In the rows, zero is written as 128.
Each row is followed by its class; each block has classes of its own.
[134 161 123  70 125 145 140 164 125 127  89 140  78 133 144 135 137 114
 126 118  92  65 163  92 112  92 204 107 157 143 162 163 162] : sot
[ 81 115 121 130 106 156 132 146 136 133 161 123 132 184 120  81 110 128
 101 127  90  94 183 128 137 154 170 128  75  90 137 139 109] : dorep
[169 107 120  95 170 107 128 153 166 121 143  62 121 117 151 134 121 182
 157 136 112 103 137 111 168  93 199 115 159 126  95 154 157] : nalu
[ 83  89 123  87 138  93 107 112 109 140 166 135 129 173 125 113 121 150
 146 128 123 124 110 129 110 138 103 126  86 136 131 113  76] : dorep
[189 114 109 114 152 125 151 152 132 129 138 122 132 173 157 103 100 172
  98 140  85  81 174 111 143  64 137  82 125 146 103 154 184] : Lim
[112 118 169 153  86 116 128 117 128 143 163 106 225 162 112 147 107 120
 134 166 126 112 140 155 122 141  58  81 112 157 166 114  91] : Fug
[132 104 117  91 177 108 103 116 103 125 152  79 137 152 119 103  95 150
 177 130 120 111 112 170  98 122  84 122 124 125 146 150  88] : Fug
[149 133 113 156 121  94 136 114  77  94 117 194 138 141 140  95 151 136
 164 153 161 139 115 120 143  93  83 105  84 137 124 108 105] : sot
[ 93 105 102 114 138 110 143 108  76 124 132 106 136 121 112 134 111 169
 160 132 154 123 127 123 105 108  94 103 137 136 141 115  90] : kuz
[155 151  97 179 149 116 120 116  75 114 117 166 133 135 152  97 149 127
 175 140 165 139 121 142 174  84  74 110 111 128  93 120 110] : ledu
[129 102 110  73 176 114 139 123  95 108 125 105 123 119 124 128 125 152
 131 132 133 130 113 147 102  99  95 109 124 139 131 136  83] : kuz
[195 131 118 130 130 147 123 123  64 105  86  39 113  80 100 139 171 169
 186 131 104 104 139 129 140 135 126 120 209  97 120 156  96] : miram
[118  91  97 130 139 122 115 100  45 142 127 105 131 109  95 113 104 126
 175 124 157 129 118 147 129 114 103  81 118 119 147 111 116] : ledu
[167 133 206 116  70  95  67 102 109 177 139  83 191 138 105 156 112  77
 169 151 119  92 163 140 101 160  34  83 131 160 136 151 107] : tagim
[193  90 102  88 217 117 119  97 112 153 109 157 147  94 108 147 104  55
  56 153 136 140  62 119 156  92 116 108  72 140 114 135 138] : saf
[151 181 189 149 113 142  90  84 124 166 142 162  98 137 151  90 170  72
 114 106 108 133 130 192  88 174 122 130 116 130 126 104 145] : dorep
[ 82 133 123 114 131 176 133 155 110 137 146 151 195 185 108  89  76 141
 116 120 101 121 159 114 160 142 141 133  52 130 165 137 146] : zet
[126  80  35  67 171 156 110 149 112 184  99 200  91  83 129  81  85 119
  57 119 136 156  72 124 139 134  96  78  93 115  89 128 108] : Lim
[108  86 120  97 165 120 107 125 116 132 111 107 121 104 123 133 127 142
 149 141 133 116 108 147 102 107  82 134 112 129 128 129  65] : zito
[100 176 136 142 120 139  85  98 140 160 197  97  97 113 163 145 148  80
 214 119 124 109 118 138 104 165 167 105 173 157 118 119 113] : nalu
[137 127  99 154 153  91  91  98  70 151 180 108 148 225 121 209  98  41
 162 142 125 129 101 113 125 132 112 110 130 169 101 135  64] : nalu
[196 157 107 179 186 155 108  95  80 127 120  86  91  88 150 117 150 158
 176 142 124 127 123 180 152 115 134 103 205 149  99 128 169] : ledu
[106 144 119 127 140 184 144 141 121 126 162 135 174 154 113 100 106 112
 105 130 121 118 147 125 170 136 139 114  95 115 165 116 112] : Fug
[138 145  94 153 155 108 147 109  80  85 120 153 152 128 146  89 144 146
 168 157 168 161 117 122 162  83  83 110  84 132 107 116  91] : kuz
[131  82 111 115 150 105 124 103 110 140 135 119 150 136 107 103 100 145
 159 118 148 119 129 147  91 107  67  91 110 125 147 118 109] : Lim
[ 87 102 123 104 131 145 147 153 147 133 141 151 138 177 111 116  99 113
  82 128 104  70 167 113 124 122 155 129  87 118 169 145 126] : sot
[145 163  73 158 155 119 125 118  63  92 128 211 156 148 147  82 140 149
 183 152 150 165  99 134 147  95  66 109  79 149  94 112  81] : zet
[118 106 110 128 187 124 134  81 120 122 159 101 151 113 108 116 107 144
 167 134 158 116  98 150 116 103  91 116 122 133 160 116 126] : Fug
[127 126  85 169 144 105 138 121  72  84 116 174 146 147 153  73 130 151
 176 157 142 142 112 111 156  89  84 102  72 131  93 127  92] : Sazu
[126 140  87 166 146  99 134 120  79  89 106 180 145 144 155  84 135 152
 186 151 146 145 106 113 150  84  94 103  86 140  95 124  98] : Sazu
[168 115 147 189  58  76  93 117 137 122 153 115 135  65 165 120 114  81
 208 193 170 113 170  72 171 116 125  75  90 112 121 138 121] : saf
[128 187 101 147 120 149 121 112 126 136 157 150 115 170 176  95 163 154
 173 124 101  89 132 111 158 121 128 129 131 146  69 154 120] : dorep
[107 102 123 154 120 138 120 165 128 122 167 107 146 181 106 118  91 146
 110 141 102 103 191 128 156 132 169 125 104  92 149 129 125] : miram
[162 170 174 140 121 167  76 130 132 172 168 151 190 146 142 134  89  82
 150 143 131 105 177 164 119 143  87  67 128 179 169 121 125] : zet
[124  90 109 105 149  97 114 121  78 141 127 115 142 151 109 126 103 162
 159 140 118 100 126 159  90  78  91 101 111 140 119 112  80] : zito
[106 100 116 138 118  90 104 114  91 132 141 110 151 148 112 119 121 134
 169 151 121 117 118 135 119 126  86 112  96 124 128 135  99] : miram
[200 145 155 130 134 156 138 136  94 134  88 112 121 103 140 149 159 228
 133  97 137 140 138 113 148 123  96 125 225 142 126 108 165] : Lim
[169 173 132 107 162 103 118 141 106 116 116 202 107 169 150 146 135 123
 122 109 112 154 120 108 132  99 155 155 128 156 119 109 140] : zet
[ 82  48 114 108 171 100 126 109 110 111 165 117 135 131 110 109  91 154
 154 137 137 108 118 134  92 120  90 108 100 126 152 111  70] : Sazu
[134 167  74 170 148 130 142 108  74 114 109 171 152 133 137  76 140 150
 160 149 149 140  95 136 157  97  74 112 112 123 102 115 102] : Fug
[ 72 112 123 140 116 153 150 141 111 122 118 129 164 140  74 111 100 144
 100 135 145  91 188 104 127 120 103 131  92  91 163 134 130] : tagim
[201 120 115 140 163 144 122 135 112 110 140  60 127 119 140 148 118 208
 170 133 116  80 147 131 150 104 123 136 185 123  90 183 132] : saf
[145 157  80 165 144 121 137 104  87 105 129 166 144 112 148  71 142 144
 179 154 160 141  96 140 150  88  72  95 101 126 103 118 103] : Fug
[134 155 158 172 116 160  97 116 125 147 180 101 152 105 158 153 126  95
 171 148 158 156 129 121 168 153 154  80 124 164 139 112 165] : nalu
[130  81 104 120 171 108 111  97  96 137 151 149 131 121 119  92  86 146
 159 118 150 117 104 148 106 107  87  90 100 130 118 112 107] : Sazu
[ 73 115 117 119 108 149 134 167  92 133 142 176 158 187 124  79  77 139
 102 132 107 106 174  91 141 134 115 133  44 111 155 134 124] : zet
[131  93  74  66 135 147 116 125 118 188 104 146 151  61 118 116  96 107
 110 144 136 144  82  85 163 129 115  36 109 159 129 117 135] : Lim
[150 106 180 120  56 128  92 123 135 135 120  95 153  51 128 155 144 102
 193 127 166 146 124 149 114 134  78  87 101 133 134 134  82] : zito
[142 167  92 142 149 105 118 128  79  96 106 181 160 141 127  85 143 161
 177 156 160 146 126 128 155  81  60 111  92 132  89 127  97] : tagim
[121 140 151 142 105 178 112 156 159 140 132 102 194 169 120 173 105  46
 103 150 102 151 165 136 145 174 136  84 111 160 178 148 102] : Lim
[111  72 110 129 127  83 109 107 131 154 146  99 154 140  91 151  95 143
 163 127 144  79 130 124 111 104  83 117 125 112 131 142 102] : miram
[ 93 118 137 141 119 174 136 156 125 134 126 116 139 163 132  98 105 117
  93 130 103 113 184  96 145 156 128 130  97 108 169 141 138] : Lim
[134 139  92 159 144 117 135 114  72  89 115 178 152 137 148  80 145 138
 181 145 145 143 101 124 147  95  73  97  84 137  94 123  74] : Sazu
[121  87 148  69  69  88 118 131 191 113 159 100 121 110 102 124 149 101
 178  93 127 119 149 134 110 152 179 121 106  75 131 133  40] : dorep
[189 168  88 141 193 182 167 137  94 109 108 143 101 138 139 147 164 183
  64 125  98 107 109 156 134 104 105 141 221 136  84 132 111] : Fug
[129 108 109  98 174 118 108 110  73 132 148 151 135 142 112  95  99 150
 157 123 124 129 112 148  98 128  90 122 102 136 139 109 100] : zet
[110 156 179 176  90 154 117 114 146 125 169  78 184 158 119 193 146 105
 163 135 116 105 155 144 121 145 120 117 140 165 170 146 141] : miram
[ 49  84  37  76 167 204 116 137 123 177 101 170 151  51 118 106  85  91
  82 155 129 138  49  95 170 165 106  62  76 150 119 149  79] : Sazu
[146 184 129 163 113 139  67 144  83 106 137 123 158 165 152 125 119  76
 215 174 102 164 149 174 113 169 104  88 114 167 139 156  62] : zet
[129  98  98 120 150 127 118 108  93 129 149 129 119  81 110 118 115 159
 151 130 144 126  99 165  97 125 120 102 131 116 122 112 101] : saf
[203  70 114  79 190 156 156 166 118  88 132  91  95 116 140 152 122 180
  64 143 102 130 151 122 130  92 141  86 158 142 133 142 146] : Lim
[140 122 163 135 102 157 114 147 137 135 161  65 158 143 108 198 130  76
 125 129 117 114 157 176  93 167 137  87 173 133 144 139  62] : nalu
[ 83 116 137 140 102 186 126 162  87 124 128  90 171 163  94 119 113 141
 114 126 104 114 163 127 152 164 119 135  89  96 170 158 116] : miram
[147 132  93 120 169 218  68 103  90 183 158 129 119  76 156  99  86  83
 143 129 120 141  75 115 184 190 113  78 109 167  98 156 140] : Sazu
[ 68 148 118 155 124 187 130 121  99 138 149 119 147 178 122  67 120 125
 138 131 114  92 178 106 158 154 142 133  76 101 160 134 121] : dorep
[173 124 151 118  91 144  98 138 105 134 156  50 166 171 139 133 126  92
 164 157  45  79 158 166 119 140  98  96 103 151  87 187  61] : zito
[134 154  91 156 155 108 116 109  86  95 136 184 133 160 155  89 160 137
 178 155 164 159 112 125 157  95  89 109  78 135 105 108  71] : dorep
[158 148 179 134 152 132  85 110 148 148 147 135 177 142 118 155 114  88
 138 133 116 149 130 178 111 169 109 127 136 165 162 110 112] : zet
[144 133 103 177 140 115 123 123  59 105 119 153 141 140 147  96 143 154
 174 148 163 145 125 149 164  88  62 103 105 132 104 118 105] : ledu
[117 126  59  60 191 148  99 119 140 187 129 147 155  98 115 130  82  74
 110 146 121 153  43 112 186 140 152  83 109 161 124 124 112] : Fug
[103 124 122 146 138 148 133 134  77 108 155 156 164 180 122  88  94 150
 135 132 116 150 145 112 150 140 126 144  49 128 151 120 146] : zet
[137 142  91 168 137 118 129 119  81 110 105 159 153 125 151  82 152 168
 177 163 140 132 112 143 152  72  66 112  83 135  77 116  84] : zito
[130  84  98  94 179 111 114 108  92 139 161 102 106 122 123  91  97 175
 146 130 122 111  96 158 102 128  82 121 133 117 122 127 101] : Fug
[103 109 114 107 141  99 124  85  83 149 130 102 132 121 107  93  97 135
 177 122 140 101 104 131  94 111  93 113 109 118 160 126 135] : Fug
[103  85 104  82 142 121 102 106 129 155 112 154  87  57 125 147 131 102
 106 135 164 179  64 106 130 150 141  98 100 137 137 109 122] : dorep

Next block, with new classes.
[127 185 214 106  87  55  89 120 162 155 115 167 101 161 162 129  90 157
 172 119 101 143 208 109 179 107 126 147 115 102 120 114 124] : fiken
[142 171 192 137  44  48  72 144 161 167 149 141 108 162 167 161  72 142
 134  65  93 150 214 141 147  86 139 173  96 128 146  97 177] : feb
[159  99  87 133  53 125 155 134 144 131 118 121 136 198 121 114 106  63
  93  85 123 137 123 118 173  70 109 135 154 142  90 112 155] : Zagaz
[118 169 201 129  37  59  68 160 169 173 119 141 109 170 168 143  61 174
 125  58 113 145 228 143 154 102 135 163  88 115 149  84 170] : Fabi
[120 167 180 142  57  54  72 149 165 169 123 150 116 167 180 152  55 178
 135  63  95 149 205 123 144  89 124 143  86 123 140  80 174] : gumi
[129  88  79 130 117 128 133 160  94 106 151 115 147  80 132 152  91 157
 111 186 141 131 163 105  87  97  83  97 120 140 142 129 148] : gaz
[155  90 103 136  55 149 164 155 142 114 124 118 141 174  97 121 123  47
  81  80 151 145 114 133 158  65 107 138 152 154  77 119 157] : katul
[148 110 126 127  58 131 147 150 142 140 118 115 120 202 122 103 118  72
 120 101 139 131 131 116 174  90 130 127 157 126  72 122 145] : Fabi
[172 107 109 133  62 119 154 146 142 143 134 109 130 196 113 122 126  39
 110  94 127 132 121 121 167  80 119 137 161 135  84 125 155] : feb
[113  86  99 130 107 117 135 184 101 101 148 128 149 104 139 166  83 163
  72 166 144 123 181 113  88  99 109  97 123 133 142 136 157] : Fabi
[124  81  78 128 105 132 137 172  89 104 158 124 152  80 133 162  78 160
  80 177 137 137 164 110  77  86  73 102 120 144 144 128 162] : gaz
[115  86  75 122 132 118 128 166  84  97 155 128 142  92 136 139  96 166
 133 191 134 147 169 100  94  98  94 102 142 142 139 121 148] : gaz
[140  97  90 132 140 114 136 148  86  94 167 104 141  84 126 173 120 110
 117 189 133 105 144 119 117 111 144  98 139 148  97 166 118] : feb
[147  94  77 144  37 146 180 163 142 115 116 126 134 174  96 129  99  72
  74  72 132 145 120 120 140  83 111 147 153 149  87 120 174] : Gime
[143  94  85 145  34 137 174 147 141 130 124 111 142 184 115 131  88  86
  70  67 130 140 124 119 149  80 109 133 139 154  96 115 180] : Gime
[119 103  76 126 141 115 135 136  94 106 164 101 147  83 128 162 114 128
 123 182 133 116 138  97 127 125 119  90 145 143  87 162 121] : zogi
[149  95 106 124  81 144 162 150 149 109 126 112 136 186  99 102 140  49
 111  94 145 141 109 126 165  73 126 131 157 154  76 112 152] : katul
[154 100 122 121  75 135 141 146 136 134 119 109 148 191 125 104 129  59
 111 101 141 130 124 122 185  64 112 126 157 141  69 117 140] : katul
[148  96 106 126  53 137 181 135 143 113 107 136 121 171  84 134 117  64
  84  89 130 139 123 120 163  90 102 135 160 148  80 120 162] : fiken
[129 179 178 110  94  50  80 123 156 175 139 142 117 174 161 130  98 144
 186 100 109 148 194 108 181 118 136 136 118 117 105 121 137] : zogi
[150  97  93 144  28 138 167 161 142 134 116 120 145 177 124 122  88  78
  82  79 121 141 130 110 157  70  91 143 152 130  83 119 168] : Gime
[159  90 122 131  61 143 149 151 139 135 119 113 149 193 127 106 125  48
 117  88 137 138 122 121 176  53 100 136 147 133  74 115 146] : katul
[172 102 121 140  48 121 158 150 140 140 135 120 132 201 127 122 110  46
 112  90 125 141 125 119 160  73 114 143 154 135  89 127 151] : feb
[143  97 103 130  61 133 170 132 134 122 112 125 129 188 119 135 104  85
  86  97 124 139 129 119 165  86 104 138 146 144 102 116 156] : fiken
[118 157 172 129  74  57  69 152 151 178 130 147 110 163 172 155  70 157
 128  70  89 138 209 118 151  83 122 140  99 105 140  89 175] : gumi
[154  79 102 143  55 150 161 144 128 126 130 112 155 188 124 128 113  69
  91  82 146 144 116 128 155  62 103 129 136 157  92 112 162] : katul
[128 175 166 132  44  49  67 129 157 182 135 135 117 160 162 163  64 167
 124  50 104 155 219 134 153 105 115 163  91 132 138  91 189] : zogi
[161  84 116 129  59 144 146 154 137 133 124 115 152 186 119 114 128  57
 108  89 137 140 122 119 168  49  93 132 150 138  78 115 153] : katul
[126  86  64 127 146 121 140 132  86  84 154 118 145  84 126 160 110 125
 110 190 130 104 137 111 126 112 138  94 141 142  99 155 111] : Zagaz
[151  98  74 147  41 130 154 126 127 140 139 108 134 190 117 139  99  87
  76  75 132 147 120 115 152  97 101 138 150 161  94 118 185] : zogi
[146  93 103 135  48 132 172 130 136 123 110 125 131 179 113 145 101  89
  77  94 127 136 134 118 161  78  98 141 143 144 100 119 158] : fiken
[147  96  78 153  53 132 167 163 140 126 113 135 128 182 105 135  98  78
  80  71 130 149 120 114 143  81 104 125 150 146  87 106 180] : gumi
[150  94 114 129  50 135 160 143 137 136 100 126 137 180 121 137 100  67
  90  90 120 133 137 117 168  70  81 134 154 129  90 120 148] : fiken
[155  92  93 139  33 145 163 154 139 128 125 124 119 167  95 121 102  61
  93  83 138 157 126 125 134  72  91 143 153 152 100 112 178] : gaz
[152 105  72 134  59 127 160 124 138 140 139 101 132 199 108 123 113  75
  90  83 134 143 108 113 169 105 109 130 153 158  83 117 181] : zogi
[117 164 169 123  48  73  87 150 154 167 128 139 115 153 164 148  67 151
 112  63  95 139 213 128 146  82 125 163 103 111 136  97 170] : Gime
[119 159 204 122  37  63  73 135 159 164 108 152 112 143 162 165  65 169
 115  57  88 139 227 140 158  96 108 169  95 120 147  82 170] : fiken
[126 173 167 135  41  53  69 128 158 175 133 136 118 159 167 155  58 167
 127  51 106 159 212 134 148 112 112 162  96 135 139  87 188] : zogi
[150  90 117 126  44 133 160 144 137 133 102 129 133 184 114 138 107  75
  84  89 118 132 139 115 169  69  88 142 155 133  94 120 153] : fiken
[129 186 187 130  91  52  80 136 153 167 124 170 110 175 180 142  73 173
 162 106 107 147 201 106 149 102 136 124  98 112 120 103 147] : gumi
[142 179 184 115  76  70  73 136 154 173 128 149 105 166 165 125  80 156
 180 117 118 154 203 121 145  93 116 149 100 110 139 105 141] : gaz
[141 165 188 126  58  50  73 137 151 173 153 137 110 166 168 159  81 140
 125  81  97 140 213 131 145  76 133 166 105 115 143 100 170] : feb
[117  87  75 139 134 112 137 171  92 104 147 131 155  90 143 165  83 172
  90 175 129 121 159  92  97 104  94  79 116 128 130 128 150] : gumi
[146 103  88 144  71 129 161 151 141 126 115 125 123 183 107 119 111  72
  97  87 130 139 112 109 157  92 117 109 155 147  80 114 168] : gumi
[170 106 107 139  54 126 173 147 146 121 132 113 125 188  98 122 126  36
  94  91 137 134 115 126 156  85 132 139 156 153  82 132 156] : feb
[118  77  96 134 100 122 145 159  85  89 131 142 152  67 128 196  86 180
  60 171 130 120 189 104  81  95  77 108 118 140 153 134 150] : fiken
[123 101 106 124 135  96 131 159  90  96 178 135 142 101 141 155 113 158
 119 186 122 136 169  95 102 102 124 108 147 140 129 130 143] : feb
[132 150 178 122  40  72  70 142 153 180 136 139 115 159 159 144  66 159
 147  68 103 156 209 135 143  77 105 162  89 125 146  80 181] : gaz
[145 105  85 144  69 131 168 158 147 126 114 130 127 182 106 125 107  71
  91  81 131 144 111 111 150  88 113 113 151 146  79 108 172] : gumi
[171 107 108 144  43 125 164 155 141 125 131 124 126 183  97 131 121  57
  91  80 139 147 125 127 145  85 120 146 151 154  97 126 159] : feb
[150  99 116 124  48 129 163 134 139 127 104 130 126 180 111 131 104  72
  80 100 123 130 136 113 172  71  91 144 163 127  85 123 148] : fiken
[150  98  99 148  34 134 160 161 145 133 122 117 133 201 122 129  88  97
  71  79 151 150 138 127 138  78 107 128 135 149 113 113 179] : Fabi
[159  95  84 140  47 134 171 137 146 104 117 138 125 187  96 113 110  72
  89  80 134 147 115 122 155  91 123 144 155 161  95 109 161] : Zagaz
[121  94  76 138 161 116 135 147  82  97 150 115 137  81 130 163 109 145
 130 191 133 107 136  98 124 120 134  73 125 132  93 157 114] : gumi
[146 108  86 138  43 144 184 155 151 111 119 129 126 182  93 120 105  67
  79  78 133 143 113 119 147  91 127 145 156 153  79 124 168] : Gime
[126  91  79 124 134 134 130 149  84 104 154  99 139  66 121 159 109 128
 128 197 140 110 144 117 120 107 119 100 130 139  98 159 107] : gaz
[120 100  71 133 116 107 137 146  95 108 163 117 154  93 132 165  91 172
  88 165 138 136 162  95 102 120  91  99 125 147 129 135 162] : zogi
[132 152 195 126  54  72  68 157 160 167 127 143 135 161 169 146  79 142
 135  59 110 151 212 145 160  73 112 159  89 123 137  86 167] : katul
[125 156 196 109  79  81  70 144 152 167 142 130 123 162 165 134 108 129
 141  76 104 142 202 132 162  59 123 153 101 116 126  88 156] : katul
[117 166 168 121  61  71  84 148 156 161 134 134 110 153 164 139  69 149
 123  71  92 141 204 125 154  86 131 160 108 111 132 102 163] : Gime
[138 100 114 135  54 131 165 147 146 129 121 108 128 201 123 117 105  75
 100  92 144 128 131 128 161  92 139 121 141 148  82 116 165] : Fabi
[145 110 100 128  58 132 165 143 150 133 121 110 131 191 121 103 102  64
 103  94 122 130 116 107 172  82 117 136 160 125  72 123 152] : Gime
[120  85  65 137 102 115 134 158  85 109 165 121 156  86 130 187  87 169
  62 152 134 134 173 101  83 106  83 105 121 150 144 136 174] : zogi
[117  81 100 128 117 120 147 151  86  91 137 141 149  70 127 185  92 167
  84 180 130 119 176 102  99 105  85 103 123 131 136 140 136] : fiken
